Here is a tiny trained network, its code and every weight. The questions are about switching its units off for an input and a target symbol, where a switched-off unit gives its printed mean instead of its output.

import numpy as np


def w(rows, s, z=0):
    codes = np.array(rows[::2]) - 128.0
    scale = np.full(codes.shape[1], s)
    scale[-1] = z or s
    return codes * scale


def f(y):
    return y / 2 * (1 + np.tanh(0.7978845608 * (y + 0.044715 * y**3)))


def softmax(a):
    e = np.exp(a - a.max(-1, keepdims=True))
    return e / e.sum(-1, keepdims=True)


def log_softmax(a):
    a = a - a.max(-1, keepdims=True)
    return a - np.log(np.exp(a).sum(-1, keepdims=True))


def net(x, mask):
    ids = ['βγδζθλμξστψ'.index(c) for c in x.split()]
    T = len(ids)
    res = E[ids] + P[:T]
    u = 0
    for l in range(2):
        q, k, v = (res @ M[l].T for M in (Q, K, V))
        z = softmax(np.where(np.tri(T) > 0, q @ k.T / 2**0.5, -1e9)) @ v
        res = res + np.where(mask[u], z, O[l][:, -1]) @ O[l][:, :-1]
        u += 1
        y = f(res @ A[l][:, :-1].T + A[l][:, -1])
        res = res + np.where(mask[u : u + 12], y, B[l][:, -1]) @ B[l][:, :-1]
        u += 12
    return log_softmax(res[-1] @ U[:, :-1].T + U[:, -1])


Q, K, V, O, A, B = {}, {}, {}, {}, {}, {}
E = w([
[197,39,155,192,148,148],'β',
[164,197,134,188,132,119],'γ',
[231,79,113,101,194,130],'δ',
[165,126,35,103,167,153],'ζ',
[222,54,98,97,79,173],'θ',
[187,146,127,180,192,111],'λ',
[191,67,118,172,91,128],'μ',
[45,162,104,168,240,139],'ξ',
[158,143,18,101,91,157],'σ',
[167,74,158,250,145,180],'τ',
[66,177,18,172,137,169],'ψ',
],0.016)
P = w([
[42,140,205,11,162,207],'0',
[67,143,177,53,156,225],'1',
[86,141,152,79,162,210],'2',
[102,139,129,102,164,197],'3',
[117,146,117,123,159,188],'4',
[135,139,104,140,162,168],'5',
[146,147,91,159,163,152],'6',
[158,142,77,177,152,140],'7',
[172,145,68,193,152,126],'8',
[186,146,57,202,153,106],'9',
[197,146,53,220,154,87],'10',
[205,149,39,233,148,74],'11',
[218,148,30,246,146,60],'12',
[228,154,23,252,140,53],'13',
],0.011)
Q[0] = w([
[54,94,148,46,78,1],'0.h1',
[77,38,81,174,70,164],'0.h1',
],0.0097)
K[0] = w([
[8,121,233,56,159,181],'0.h1',
[220,200,131,110,152,117],'0.h1',
],0.011)
V[0] = w([
[126,6,54,159,1,150],'0.h1',
[84,203,53,61,122,206],'0.h1',
],0.0059)
O[0] = w([
[50,20,127,152,101,75,255],'0.h1',
[165,135,143,134,100,2,156],'0.h1',
],0.012,0.0034)
A[0] = w([
[165,121,238,188,135,164,40],'0.n1',
[239,97,192,153,79,126,61],'0.n2',
[140,119,200,107,35,116,107],'0.n3',
[149,135,163,133,150,180,29],'0.n4',
[119,194,242,193,95,146,206],'0.n5',
[43,235,100,203,112,110,130],'0.n6',
[172,172,101,121,86,56,54],'0.n7',
[224,121,71,133,2,177,138],'0.n8',
[118,132,100,143,209,72,124],'0.n9',
[96,70,145,47,179,129,156],'0.n10',
[39,231,33,128,87,131,2],'0.n11',
[130,133,161,83,135,111,71],'0.n12',
],0.0075,0.0084)
B[0] = w([
[91,133,213,214,152,105,134],'0.n1',
[104,175,143,148,193,64,143],'0.n2',
[105,142,195,157,135,38,118],'0.n3',
[121,152,171,154,127,98,111],'0.n4',
[93,107,63,168,60,112,184],'0.n5',
[156,81,108,91,222,96,196],'0.n6',
[147,102,202,160,165,170,127],'0.n7',
[164,142,175,123,255,135,255],'0.n8',
[147,59,191,103,164,181,188],'0.n9',
[137,93,121,90,71,184,151],'0.n10',
[50,154,232,179,228,51,141],'0.n11',
[99,158,184,40,113,164,107],'0.n12',
],0.0078,0.0055)
Q[1] = w([
[37,174,190,91,128,100],'1.h1',
[168,172,190,117,2,164],'1.h1',
],0.0073)
K[1] = w([
[113,208,223,39,2,129],'1.h1',
[26,184,239,46,99,137],'1.h1',
],0.0073)
V[1] = w([
[39,124,181,255,234,96],'1.h1',
[253,99,144,200,19,160],'1.h1',
],0.0069)
O[1] = w([
[73,179,192,42,78,138,255],'1.h1',
[238,181,88,104,2,146,164],'1.h1',
],0.01,0.0082)
A[1] = w([
[162,119,177,144,108,22,93],'1.n1',
[172,59,179,83,127,164,79],'1.n2',
[86,137,93,221,133,90,76],'1.n3',
[90,144,155,204,130,165,84],'1.n4',
[88,102,145,91,114,121,58],'1.n5',
[104,122,161,158,57,161,181],'1.n6',
[117,142,121,10,96,143,176],'1.n7',
[148,135,182,241,111,132,1],'1.n8',
[90,125,128,123,121,164,152],'1.n9',
[75,143,147,111,169,113,7],'1.n10',
[123,87,50,164,131,173,100],'1.n11',
[165,100,106,221,167,83,166],'1.n12',
],0.012,0.0096)
B[1] = w([
[90,102,27,2,179,195,140],'1.n1',
[19,218,133,30,111,166,207],'1.n2',
[104,136,24,66,108,170,135],'1.n3',
[129,120,63,54,157,73,151],'1.n4',
[219,139,133,118,201,149,132],'1.n5',
[147,116,60,112,197,93,225],'1.n6',
[183,141,46,215,154,48,207],'1.n7',
[207,75,60,20,181,142,139],'1.n8',
[159,194,67,205,104,85,164],'1.n9',
[160,100,121,134,38,179,164],'1.n10',
[50,72,140,158,155,208,181],'1.n11',
[169,143,253,86,70,74,254],'1.n12',
],0.0068,0.007)
U = w([
[54,102,103,184,94,181,186],'β',
[85,224,109,159,66,59,134],'γ',
[160,166,149,111,202,186,24],'δ',
[204,59,145,189,228,137,30],'ζ',
[93,89,157,75,80,100,140],'θ',
[161,180,184,193,166,157,113],'λ',
[70,35,139,219,50,135,254],'μ',
[65,103,146,194,253,110,105],'ξ',
[170,72,178,133,139,1,74],'σ',
[118,137,33,145,140,124,150],'τ',
[10,173,135,147,201,38,155],'ψ',
],0.0075,0.006)

Each question gives the input, a string of symbols that net reads in full, and the target symbol t.
The units are the heads (2 rows each of Q, K, V and O) and the neurons (one row each of A and B). Each row of codes is followed by its name. A weight is (code - 128) times the scale printed after its matrix; where a second scale follows, it is the last column's (O, A, B and U).
mask holds one flag per unit, layer by layer, with each layer's heads first. A switched-off unit (its flag False) gives its mean, the last column of its rows in O or B, instead of its output. The means were averaged over made-up inputs and are rounded, as every weight is.
A unit's drop is (log p(t) with every unit on - log p(t) with that unit switched off) / (log p(t) with every unit on - log p(t) with every unit switched off).
The circuit of an input: a set's keep is (log p(t) with only the set's units on - log p(t) with every unit switched off) / (log p(t) with every unit on - log p(t) with every unit switched off). Starting from the 12 units with the biggest drops (on a tie, the unit counted first), units are removed one at a time, each time the one whose removal leaves the highest keep (on an exact tie, the one counted first), for as long as the keep stays at least 0.8.
units of the circuit, in order: the units of the circuit, biggest drop first
top k neurons: the k neurons with the biggest drops, biggest first
top k neurons in layer l: the k neurons of layer l with the biggest drops, biggest first
input γ γ β λ τ β θ δ τ ξ β ψ γ, target ψ: units of the circuit, in order => [1.h1; 0.n6]
input θ μ β, target β: units of the circuit, in order => [0.h1; 1.n2; 0.n8; 1.n12]
input β μ θ σ λ, target σ: units of the circuit, in order => [0.h1; 1.h1; 1.n12]
input ζ β μ ψ σ, target ψ: top 3 neurons => [0.n6; 0.n11; 1.n12]
input σ δ γ λ ξ ξ δ, target ξ: units of the circuit, in order => [1.h1; 0.n6]
input δ ξ ψ ζ β ξ θ ξ β, target ψ: units of the circuit, in order => [1.h1; 0.n6]
input θ ξ β τ σ σ θ γ σ δ ξ λ ψ λ, target ψ: top 2 neurons => [0.n6; 0.n11]
input μ ζ σ γ τ δ, target τ: top 3 neurons => [1.n7; 1.n12; 0.n8]
input μ ψ β ψ ξ λ θ γ λ, target λ: units of the circuit, in order => [0.h1; 1.n6]
input μ β σ β, target θ: units of the circuit, in order => [1.h1; 1.n2]
input θ λ ξ τ τ δ λ ψ ζ, target ξ: top 3 neurons => [0.n6; 1.n12; 0.n11]
input λ τ λ δ τ τ λ, target γ: units of the circuit, in order => [1.h1; 0.n8]
input λ ψ μ θ μ θ ζ θ β δ σ ψ ψ, target ψ: units of the circuit, in order => [0.n6; 1.h1]
input θ μ σ δ σ σ σ, target σ: units of the circuit, in order => [0.h1; 1.n12; 1.h1]
input ζ β ζ τ λ δ ψ τ, target ψ: top 3 neurons => [0.n6; 0.n11; 1.n4]
input θ ξ ζ ζ θ τ β, target τ: top 3 neurons => [1.n6; 1.n12; 1.n7]
input τ ζ γ, target γ: units of the circuit, in order => [0.h1; 0.n5]
input λ β ζ λ γ ψ δ, target ξ: units of the circuit, in order => [0.n6; 1.h1]
input λ β τ γ, target γ: top 2 neurons => [0.n1; 0.n5]
input μ ξ β, target ξ: top 2 neurons in layer 1 => [1.n6; 1.n12]
input θ ψ θ ψ λ ζ ζ ψ, target σ: top 2 neurons in layer 1 => [1.n12; 1.n2]
input β δ τ ξ γ σ ψ ξ ζ σ σ, target σ: top 3 neurons => [0.n8; 1.n12; 1.n2]
input τ τ σ, target γ: top neuron in layer 0 => [0.n1]
input ζ ξ λ μ σ θ ζ τ ξ τ, target τ: top neuron in layer 1 => [1.n6]
